Here is a tiny trained network, its code and every weight. The questions are about switching its units off for an input and a class, where a switched-off unit gives its printed mean instead of its output.

import numpy as np


def w(rows, s, z=0):
    codes = np.array(rows[::2]) - 128.0
    scale = np.full(codes.shape[1], s)
    scale[-1] = z or s
    return codes * scale


def norm(h):
    return h / np.sqrt((h * h).mean(-1, keepdims=True) + 1e-5)


def f(y):
    return np.maximum(y, 0)


def log_softmax(a):
    a = a - a.max(-1, keepdims=True)
    return a - np.log(np.exp(a).sum(-1, keepdims=True))


def net(x, mask):
    res = np.array(x, float).reshape(1, 8) / 4 @ E
    u = 0
    for l in range(2):
        y = f(norm(res) @ A[l][:, :-1].T + A[l][:, -1])
        res = res + np.where(mask[u : u + 10], y, B[l][:, -1]) @ B[l][:, :-1]
        u += 10
    return log_softmax(norm(res)[-1] @ U[:, :-1].T + U[:, -1])


A, B = {}, {}
E = w([
[161,225,86,127,170,121,162,215,39,148,128,33],'x0',
[122,152,58,119,117,5,135,16,118,248,130,145],'x1',
[136,106,111,157,134,116,123,234,166,105,118,66],'x2',
[60,104,167,147,165,174,179,82,185,255,108,178],'x3',
[65,156,127,57,110,101,81,143,175,149,152,92],'x4',
[209,198,182,192,174,125,150,69,109,157,55,130],'x5',
[60,94,53,150,199,150,136,121,156,78,112,128],'x6',
[45,156,163,144,179,207,146,133,43,150,149,222],'x7',
],0.0045)
A[0] = w([
[75,93,162,120,144,131,180,75,192,188,130,162,54],'0.n1',
[96,110,34,135,103,42,150,120,189,32,157,94,23],'0.n2',
[125,159,88,160,139,201,174,173,25,229,107,148,52],'0.n3',
[136,53,117,112,124,118,110,81,162,140,144,152,136],'0.n4',
[131,104,151,128,125,157,71,178,112,95,127,83,79],'0.n5',
[178,74,192,134,67,89,112,55,157,121,160,192,3],'0.n6',
[66,201,125,3,38,89,103,108,130,115,163,132,37],'0.n7',
[136,145,89,94,149,147,139,121,92,197,78,210,119],'0.n8',
[114,180,225,142,92,158,175,152,124,110,111,154,169],'0.n9',
[96,125,101,57,97,91,60,112,139,125,157,102,105],'0.n10',
],0.0058,0.0044)
B[0] = w([
[77,107,166,180,179,104,56,158,198,144,126,94,249],'0.n1',
[162,66,60,150,190,95,220,164,96,162,139,161,234],'0.n2',
[83,134,191,120,91,37,221,127,133,129,222,146,251],'0.n3',
[121,97,71,146,110,104,97,111,168,170,83,191,240],'0.n4',
[121,65,158,131,131,118,113,184,157,83,102,85,196],'0.n5',
[201,43,209,96,98,101,89,174,36,128,2,156,217],'0.n6',
[87,183,158,53,179,142,38,100,106,186,87,63,222],'0.n7',
[189,169,175,92,136,99,121,223,143,126,159,138,246],'0.n8',
[95,127,19,133,148,80,134,71,96,126,144,155,253],'0.n9',
[151,138,88,51,182,121,95,99,58,154,164,154,232],'0.n10',
],0.0064,0.0035)
A[1] = w([
[126,130,31,92,88,82,126,190,155,64,127,97,53],'1.n1',
[207,69,138,100,51,160,117,73,115,137,94,174,1],'1.n2',
[169,116,121,123,102,183,103,254,171,56,146,57,22],'1.n3',
[75,128,137,162,148,253,134,103,122,3,181,177,50],'1.n4',
[79,127,106,155,155,184,149,166,74,21,106,144,56],'1.n5',
[104,95,143,119,66,85,97,196,149,121,117,17,211],'1.n6',
[196,186,122,177,108,100,172,65,153,108,86,60,12],'1.n7',
[101,89,144,179,80,144,69,88,161,163,97,151,62],'1.n8',
[220,222,110,182,99,67,130,110,72,90,103,67,97],'1.n9',
[145,117,131,127,155,39,144,136,143,176,90,146,118],'1.n10',
],0.0065,0.0023)
B[1] = w([
[190,68,113,135,255,156,146,150,152,98,141,186,212],'1.n1',
[208,158,183,145,65,75,158,163,65,158,121,150,183],'1.n2',
[176,154,215,96,137,181,91,198,127,102,197,133,209],'1.n3',
[55,103,108,84,49,141,168,66,117,98,72,64,182],'1.n4',
[140,73,140,75,70,150,141,68,61,149,168,60,191],'1.n5',
[154,143,162,152,167,150,95,107,114,117,148,180,221],'1.n6',
[184,179,63,184,77,153,86,65,136,177,93,42,164],'1.n7',
[101,111,128,213,103,157,103,187,145,98,96,170,195],'1.n8',
[82,148,125,142,117,165,149,117,238,149,104,98,219],'1.n9',
[126,163,106,144,73,187,168,140,116,32,132,103,254],'1.n10',
],0.0079,0.0055)
U = w([
[87,186,184,162,133,88,202,125,107,156,196,144,252],'0',
[215,93,184,108,193,198,111,192,136,75,198,95,40],'1',
[52,83,138,212,141,161,93,118,230,142,89,176,115],'2',
[112,161,139,53,161,97,38,89,92,188,138,107,149],'3',
[210,73,180,169,56,84,89,124,99,129,52,190,201],'4',
[82,63,153,102,67,179,161,73,72,85,121,57,126],'5',
[174,68,9,123,199,93,145,120,131,123,138,134,82],'6',
[200,199,105,185,99,156,141,94,185,137,88,31,29],'7',
],0.013,0.0011)

Each question gives the input, the list of numbers given to net, and the class t.
The units are the neurons (one row each of A and B). Each row of codes is followed by its name. A weight is (code - 128) times the scale printed after its matrix; where a second scale follows, it is the last column's (A, B and U).
mask holds one flag per neuron, layer by layer. A switched-off neuron (its flag False) gives its mean, the last column of its row in B, instead of its output. The means were averaged over made-up inputs and are rounded, as every weight is.
A unit's drop is (log p(t) with every unit on - log p(t) with that unit switched off) / (log p(t) with every unit on - log p(t) with every unit switched off).
The circuit of an input: a set's keep is (log p(t) with only the set's units on - log p(t) with every unit switched off) / (log p(t) with every unit on - log p(t) with every unit switched off). Starting from the 12 units with the biggest drops (on a tie, the unit counted first), units are removed one at a time, each time the one whose removal leaves the highest keep (on an exact tie, the one counted first), for as long as the keep stays at least 0.8.
circuit, biggest first: the units of the circuit, biggest drop first
k most important neurons: the k neurons with the biggest drops, biggest first
k most important neurons of layer l: the k neurons of layer l with the biggest drops, biggest first
drop of u: that unit's drop, to one decimal
input [-4,-5,8,5,6,-3,5,-4], class 1: circuit, biggest first	[1.n3]
input [-6,1,-1,3,-5,3,7,-8], class 4: 2 most important neurons of layer 1	[1.n2; 1.n9]
input [3,6,-2,6,3,8,-6,0], class 7: circuit, biggest first	[1.n7; 1.n10]
input [2,3,-2,4,-2,4,-4,-1], class 7: 2 most important neurons	[1.n7; 1.n10]
input [8,-3,1,-6,-8,3,-5,-2], class 7: 3 most important neurons	[1.n9; 1.n7; 0.n8]
input [2,-5,-3,1,6,-8,-3,1], class 3: 3 most important neurons of layer 0	[0.n7; 0.n10; 0.n8]
input [3,5,2,0,-3,2,8,1], class 7: circuit, biggest first	[0.n9; 1.n1]
input [4,3,-2,-3,-4,7,6,3], class 7: 2 most important neurons of layer 1	[1.n7; 1.n9]
input [6,-5,-3,8,-6,-8,-1,7], class 0: 2 most important neurons of layer 0	[0.n3; 0.n8]
input [-8,-8,-3,-3,4,-4,-5,-2], class 4: 2 most important neurons	[0.n6; 1.n2]
input [-2,-6,3,6,7,-8,-8,0], class 3: circuit, biggest first	[0.n7; 1.n10]
input [0,-1,-3,0,-5,2,3,5], class 5: 2 most important neurons	[1.n4; 0.n2]
input [2,-8,0,-2,7,-6,8,5], class 5: 2 most important neurons of layer 0	[0.n8; 0.n1]
input [1,6,2,-2,0,-1,-2,1], class 3: most important neuron	[0.n7]
input [1,-2,-6,-3,8,-1,7,-3], class 6: 2 most important neurons	[0.n2; 1.n3]
input [2,5,2,8,5,3,-1,-4], class 2: 2 most important neurons of layer 0	[0.n1; 0.n2]
input [0,-6,1,6,0,7,6,-2], class 5: 2 most important neurons of layer 1	[1.n4; 1.n5]
input [2,-1,1,-4,3,4,2,7], class 5: 2 most important neurons	[1.n5; 1.n4]
input [-1,-2,-1,0,-6,5,-7,-1], class 7: 2 most important neurons of layer 1	[1.n9; 1.n7]
input [-1,-5,-7,-2,-2,8,-6,-1], class 7: circuit, biggest first	[1.n9]
input [-7,4,-6,6,5,-6,-6,-8], class 4: 3 most important neurons	[0.n6; 1.n2; 1.n8]
input [7,5,6,-5,1,-4,0,-7], class 1: 2 most important neurons of layer 0	[0.n9; 0.n4]
input [-7,0,-7,-7,6,-8,-4,-1], class 3: 2 most important neurons of layer 0	[0.n7; 0.n10]
input [0,6,6,0,-1,0,-2,3], class 0: drop of 0.n3	0.3
input [8,-6,-6,8,0,3,2,-3], class 0: drop of 0.n3	0.4
input [-3,-5,5,4,4,-7,-4,8], class 5: drop of 1.n4	0.3
input [-4,-2,-8,-2,-4,5,2,7], class 5: circuit, biggest first	[1.n4]
